[99 111 151 148]
[37 114 138 122]
[65 76 56 105]
[43 78 109 88]
[70 107 134 97]
->
[99 111]
[37 114]

[104 137 65 106]
[142 120 32 76]
[47 76 170 112]
[38 169 43 97]
->
[104 137]
[142 120]

[84 23 141 94 24]
[134 96 117 81 95]
[140 97 69 16 105]
->
[84 23]
[134 96]

[90 108 105 137 93]
[90 108 105 137 93]
[131 118 164 118 22]
->
[90 108]
[90 108]

[37 148 103 104]
[90 100 110 103]
[131 48 51 26]
->
[37 148]
[90 100]

[58 62 160 26 162]
[128 44 62 108 67]
[124 110 80 129 75]
->
[58 62]
[128 44]

[99 84 123]
[167 121 154]
[123 118 82]
[150 98 53]
->
[99 84]
[167 121]

[67 44 126]
[79 53 19]
->
[67 44]
[79 53]
---
[78 95 104 86 54]
[50 108 25 89 100]
[52 78 41 94 101]
[78 102 51 107 172]
->
[78 95]
[50 108]
[52 78]

[138 71 91 151]
[100 66 88 148]
[144 100 37 100]
[136 75 101 112]
[158 100 91 100]
->
[138 71]
[100 66]
[144 100]

[102 93 144 141]
[76 114 106 131]
[121 93 101 180]
->
[102 93]
[76 114]
[121 93]

[138 57 48 70 76]
[100 112 60 123 137]
[180 123 103 118 70]
[123 70 84 113 72]
->
[138 57]
[100 112]
[180 123]

[62 104 65 111 65]
[119 134 124 92 124]
[138 122 115 125 115]
[83 103 90 19 90]
->
[62 104]
[119 134]
[138 122]

[140 108 93]
[107 97 95]
[119 80 102]
[31 142 82]
->
[140 108]
[107 97]
[119 80]
---
[120 139 34 122 131]
[61 96 131 176 120]
[141 128 35 61 106]
->
[96 131]
[128 35]

[135 86 78 145 181]
[109 122 58 132 163]
[135 101 54 115 177]
[114 89 95 186 171]
[145 115 20 65 176]
->
[122 58]
[101 54]

[38 143 147 149 73]
[144 159 96 69 97]
[123 18 66 108 112]
[102 24 33 28 94]
->
[159 96]
[18 66]

[151 133 34 41 51]
[142 109 65 61 69]
[140 133 49 76 56]
->
[109 65]
[133 49]

[89 79 80 93 53]
[47 116 101 83 85]
[55 158 64 136 93]
[165 141 15 47 51]
->
[116 101]
[158 64]

[113 96 79 75]
[17 59 106 181]
[86 92 98 105]
[114 81 86 99]
->
[59 106]
[92 98]
---
[112 168 167 99]
[99 124 78 12]
[94 81 57 53]
->
[94 81 57 53]
[99 124 78 12]
[112 168 167 99]

[99 82 100]
[89 78 99]
[119 67 97]
[128 60 96]
[91 66 97]
[80 165 117]
[64 159 116]
[76 40 92]
[140 61 96]
[73 42 92]
[103 58 95]
->
[76 40 92]
[73 42 92]
[103 58 95]
[128 60 96]
[140 61 96]
[91 66 97]
[119 67 97]
[89 78 99]
[99 82 100]
[64 159 116]
[80 165 117]

[91 171 114 118 103 103]
[113 56 101 107 85 74]
[83 65 86 75 124 116]
[100 116 98 77 64 112]
[78 143 111 99 95 79]
->
[113 56 101 107 85 74]
[83 65 86 75 124 116]
[100 116 98 77 64 112]
[78 143 111 99 95 79]
[91 171 114 118 103 103]

[44 132 90 137 103 139 137 75 59 132 52 101]
[82 172 87 70 103 95 71 22 112 143 113 71]
[84 152 127 71 77 108 112 48 53 64 84 109]
[38 149 113 121 89 146 152 66 25 102 42 116]
[131 44 84 145 95 84 92 109 145 59 67 95]
[68 104 80 129 114 122 118 115 94 149 86 96]
->
[131 44 84 145 95 84 92 109 145 59 67 95]
[68 104 80 129 114 122 118 115 94 149 86 96]
[44 132 90 137 103 139 137 75 59 132 52 101]
[38 149 113 121 89 146 152 66 25 102 42 116]
[84 152 127 71 77 108 112 48 53 64 84 109]
[82 172 87 70 103 95 71 22 112 143 113 71]

[28 133 73 66 42 109 42 127]
[139 155 31 91 68 92 93 151]
[107 47 124 115 157 141 120 80]
->
[107 47 124 115 157 141 120 80]
[28 133 73 66 42 109 42 127]
[139 155 31 91 68 92 93 151]

[152 128 80 125 100 153 72]
[37 66 99 40 81 109 80]
->
[37 66 99 40 81 109 80]
[152 128 80 125 100 153 72]
